Small tables with named rows and columns. After each table, cells are looked up by row and column.

Table tefelu
cols = pum, zot
nufeba: [-44, 14]
big: [77, -18]
vovegi: [64, -7]
zipago: [-50, 56]
nagi: [-54, 25]
tivu: [-7, 11]
sig: [-47, 87]

What is the zot of nufeba in tefelu?
14
What is the zot of tivu in tefelu?
11
What is the zot of big in tefelu?
-18
What is the zot of nagi in tefelu?
25
What is the pum of zipago in tefelu?
-50
What is the zot of sig in tefelu?
87
What is the pum of big in tefelu?
77
What is the pum of nufeba in tefelu?
-44
What is the zot of zipago in tefelu?
56
What is the pum of sig in tefelu?
-47
Row with the largest zot: sig

Table nuse
|  | derula | fesi | mipozuz | resug | sefiz | ran | nal | venek | doruso |
|---|---|---|---|---|---|---|---|---|---|
| fozo | 0.901 | 0.905 | 0.869 | 1.095 | 3.273 | 8.268 | 6.520 | 2.142 | 0.935 |
| gakelef | 0.824 | 0.924 | 0.826 | 1.024 | 1.789 | 5.845 | 8.579 | 3.885 | 1.167 |
| bib | 8.751 | 4.653 | 1.470 | 0.885 | 0.819 | 0.709 | 0.858 | 0.872 | 0.867 |
| pafi | 2.335 | 7.091 | 7.841 | 2.747 | 0.974 | 0.907 | 0.919 | 0.984 | 0.893 |
| savezub | 3.488 | 8.376 | 6.310 | 1.925 | 0.909 | 0.908 | 0.861 | 0.975 | 1.000 |
| narum | 0.980 | 0.892 | 0.851 | 0.930 | 1.456 | 4.569 | 8.703 | 5.155 | 1.484 |
| ved | 0.838 | 0.943 | 1.523 | 4.889 | 8.711 | 4.874 | 1.380 | 1.060 | 0.921 |
| sofeved | 0.817 | 1.432 | 4.710 | 8.731 | 5.049 | 1.455 | 0.877 | 0.893 | 0.910 |
| goze | 8.512 | 3.746 | 1.150 | 0.827 | 1.043 | 0.920 | 0.939 | 0.916 | 0.835 |
| fefolet | 6.966 | 2.199 | 1.055 | 1.020 | 0.823 | 0.929 | 1.078 | 1.007 | 0.899 |
| sodog | 0.936 | 1.030 | 0.966 | 0.882 | 1.972 | 6.200 | 8.403 | 3.424 | 1.102 |
| zuzufo | 0.837 | 0.901 | 0.879 | 0.783 | 0.853 | 0.948 | 2.158 | 7.154 | 7.836 |
| nutela | 1.029 | 0.931 | 0.730 | 1.051 | 3.516 | 8.312 | 6.398 | 1.798 | 0.958 |
| pofir | 0.800 | 0.792 | 0.799 | 0.877 | 0.802 | 1.948 | 6.490 | 8.323 | 3.419 |

pafi, sefiz => 0.974
zuzufo, mipozuz => 0.879
gakelef, fesi => 0.924
fozo, fesi => 0.905
narum, derula => 0.980
zuzufo, ran => 0.948
bib, fesi => 4.653
sofeved, nal => 0.877
narum, resug => 0.930
pofir, venek => 8.323
bib, resug => 0.885

tok
|  | vulo | robebif | vefiru | rodal |
|---|---|---|---|---|
| kozi | -3.38 | -2.95 | -6.36 | -5.88 |
| derin | -6.25 | -4.20 | -6.63 | -3.94 |
| berer | -3.47 | 1.06 | 0.38 | 3.33 |
| fizoza | 4.82 | -6.35 | -5.49 | -3.09 |
| popili | 5.35 | -3.80 | -6.16 | 4.66 |
| fom | -3.95 | -2.47 | -0.42 | 3.48 |
| riniba | 3.77 | 2.49 | -4.86 | -1.94 |
| leroda | -1.91 | -5.64 | -5.50 | 0.13 |
| lum | 2.75 | -3.75 | -6.65 | -3.30 |

fom, vulo => -3.95
lum, vulo => 2.75
kozi, robebif => -2.95
berer, rodal => 3.33
fom, robebif => -2.47
riniba, rodal => -1.94
berer, vefiru => 0.38
derin, vefiru => -6.63
kozi, vefiru => -6.36
berer, vulo => -3.47
derin, rodal => -3.94
leroda, vefiru => -5.50
riniba, vefiru => -4.86
kozi, rodal => -5.88
fizoza, vulo => 4.82
fizoza, vefiru => -5.49

sis:
        fof  rus  fibet  gesa  zun  sele  rab
tol     112  197     73    91  165   153  138
retu    104   90    183    65  106   155  172
vokibi   87  189     80   119  158   105   60

zun of vokibi = 158
sele of tol = 153
rab of vokibi = 60
fibet of retu = 183
fof of retu = 104
sele of retu = 155
rab of tol = 138
rus of vokibi = 189

Table fof
        ver  nika  ripero  kip  befepe  fove  kis
zun     678   852     913  198     726   840  546
sevug   412   413     399  373     322   481  802
somupi  381   733     433  488     357   870  717

sevug, ripero -> 399
sevug, nika -> 413
zun, fove -> 840
zun, befepe -> 726
sevug, kip -> 373
somupi, befepe -> 357
sevug, kis -> 802
zun, nika -> 852
sevug, fove -> 481

Table dirurof
	gokov	nadat	nirulov	linofev
nok	2.9	-1.2	-1.1	3.5
zif	3.5	3.0	3.9	-5.6
baziko	1.6	-3.6	-1.0	8.1
favap	1.1	-1.2	-3.1	-2.7
muzepat	-3.5	-2.2	-0.5	2.8

nirulov of muzepat: -0.5
nadat of favap: -1.2
nadat of baziko: -3.6
gokov of favap: 1.1
linofev of zif: -5.6
nirulov of zif: 3.9
gokov of baziko: 1.6

los
         leza  tavi  zemugiv  vulufup  nuv  vobu  zusug  ded
tal        85   116      132       92  101   153    168   46
satosu    137    92      154      117  119   113     80  168
bigo      110   155       60      156  124    88    133  105
mip       191   155      121      196  167   129    139  143
galob      72   101      139       68  116   133    158   69
zesonev   131   115       68      167  126   117    148  119
das       125    73      130      143  152   140    114  141
fis       149   141       37      165  105   139    140   68
zunu      133    86      119      146  185   175    106  130
buk        96   100      131      101  116   157    150   49
tanez     125   126      100      151  138   135    148  121
tav       115   138      151      121  185   206    142  120

das, zemugiv -> 130
bigo, leza -> 110
zunu, zemugiv -> 119
mip, leza -> 191
das, vulufup -> 143
satosu, zemugiv -> 154
Which row has the largest leza? mip

tum =
|  | siv | gid | fepur | perut | zoruto | nin | nogo | bazusam | dem |
|---|---|---|---|---|---|---|---|---|---|
| farumer | 130 | 224 | 118 | 113 | 116 | 168 | 142 | 178 | 227 |
| besafep | 138 | 143 | 138 | 131 | 140 | 137 | 132 | 132 | 161 |
| kabava | 149 | 168 | 127 | 165 | 145 | 137 | 135 | 139 | 137 |
| kadiva | 158 | 197 | 141 | 135 | 133 | 102 | 117 | 115 | 136 |
| raruzul | 140 | 164 | 126 | 136 | 137 | 148 | 141 | 155 | 166 |
| dis | 140 | 171 | 129 | 136 | 136 | 142 | 135 | 146 | 169 |
| sur | 152 | 127 | 115 | 177 | 153 | 153 | 162 | 175 | 109 |
| tig | 149 | 175 | 132 | 147 | 139 | 128 | 132 | 136 | 142 |
| figoda | 152 | 96 | 123 | 213 | 173 | 141 | 149 | 134 | 80 |
| kem | 158 | 161 | 128 | 196 | 158 | 122 | 131 | 121 | 100 |
| lugeku | 120 | 64 | 134 | 169 | 167 | 166 | 142 | 124 | 150 |
| lemanak | 152 | 122 | 138 | 63 | 119 | 129 | 163 | 193 | 143 |
| vuk | 156 | 166 | 128 | 102 | 123 | 131 | 155 | 184 | 144 |

What is the zoruto of lugeku in tum? 167
What is the dem of raruzul in tum? 166
What is the zoruto of besafep in tum? 140
What is the fepur of kabava in tum? 127
What is the fepur of raruzul in tum? 126
What is the nogo of dis in tum? 135
What is the bazusam of lemanak in tum? 193
What is the fepur of sur in tum? 115
What is the perut of kem in tum? 196

bobadif:
cols = zegeli, rin, rap, sez, zenitan, lizumis, mena, zumivi
gazib: [18, 44, 50, 32, 23, 50, 82, 45]
sug: [49, 48, 54, 77, 24, 33, 46, 53]
vadufo: [45, 79, 20, 63, 34, 23, 39, 25]
suderep: [63, 68, 25, 67, 33, 22, 31, 25]
gav: [61, 50, 55, 28, 50, 43, 17, 64]
fas: [43, 37, 42, 17, 14, 33, 76, 8]
buf: [10, 49, 13, 8, 44, 24, 20, 22]
sapifel: [43, 34, 80, 25, 52, 26, 39, 11]
tud: [20, 69, 26, 54, 22, 41, 69, 45]
tebuf: [59, 18, 59, 40, 16, 25, 62, 5]
vabuvo: [22, 36, 40, 2, 33, 45, 73, 15]
gov: [44, 36, 24, 47, 14, 51, 44, 79]
votanu: [25, 63, 29, 65, 33, 13, 42, 5]
dugugub: [6, 70, 24, 36, 71, 24, 20, 8]

sapifel, mena: 39
buf, rap: 13
buf, rin: 49
sug, mena: 46
tebuf, mena: 62
tud, rap: 26
suderep, zegeli: 63
votanu, rin: 63
vabuvo, zenitan: 33
dugugub, rin: 70
votanu, rap: 29
vabuvo, zegeli: 22
sapifel, sez: 25
vabuvo, mena: 73
sug, zenitan: 24
vabuvo, lizumis: 45
gazib, sez: 32
tud, mena: 69
sug, zumivi: 53
tud, zenitan: 22

Table pek
         keper   voto  vakug  zuremit  guzufi  vadero    sog    vup   lifi  vesoded
sar       2728   -394  -6073    -3855   -3990   -7110  -6529   5214  -6415     -246
sitig    -2885   1634  -2979    -5987    2529   -1296  -3762  -3335   2235     2839
dinoz    -2551  -6823   1217     3657   -6875     -19   3107   1694  -4403    -4505
vug        132  -1626  -5333    -4054   -2967   -4442  -4734    873  -3515    -2067
mot       1573    325   -822     1183    1441    1533    919  -2805   1146    -3513
zaf       1656  -1374  -6720    -3193   -4374   -6843  -5761   1855  -6946    -1526
basido    1466    596  -1811     1967    3262    3310   2147  -5826   2643    -4954
pokepuv  -1018  -4886   -342     3726   -5212    -542   2359   -807  -4709    -4477
vanakob  -1915  -2639  -3799    -3065   -2780   -2612  -2755   -669  -2361    -2108
tig      -7237  -5493   -616       44    -834    4257   3779  -6744   2758    -4054
pav         28  -1834  -4666    -3071   -2956   -3946  -3872    348  -3569    -2243

sog of sitig = -3762
lifi of sitig = 2235
voto of pokepuv = -4886
keper of vanakob = -1915
vup of tig = -6744
guzufi of sitig = 2529

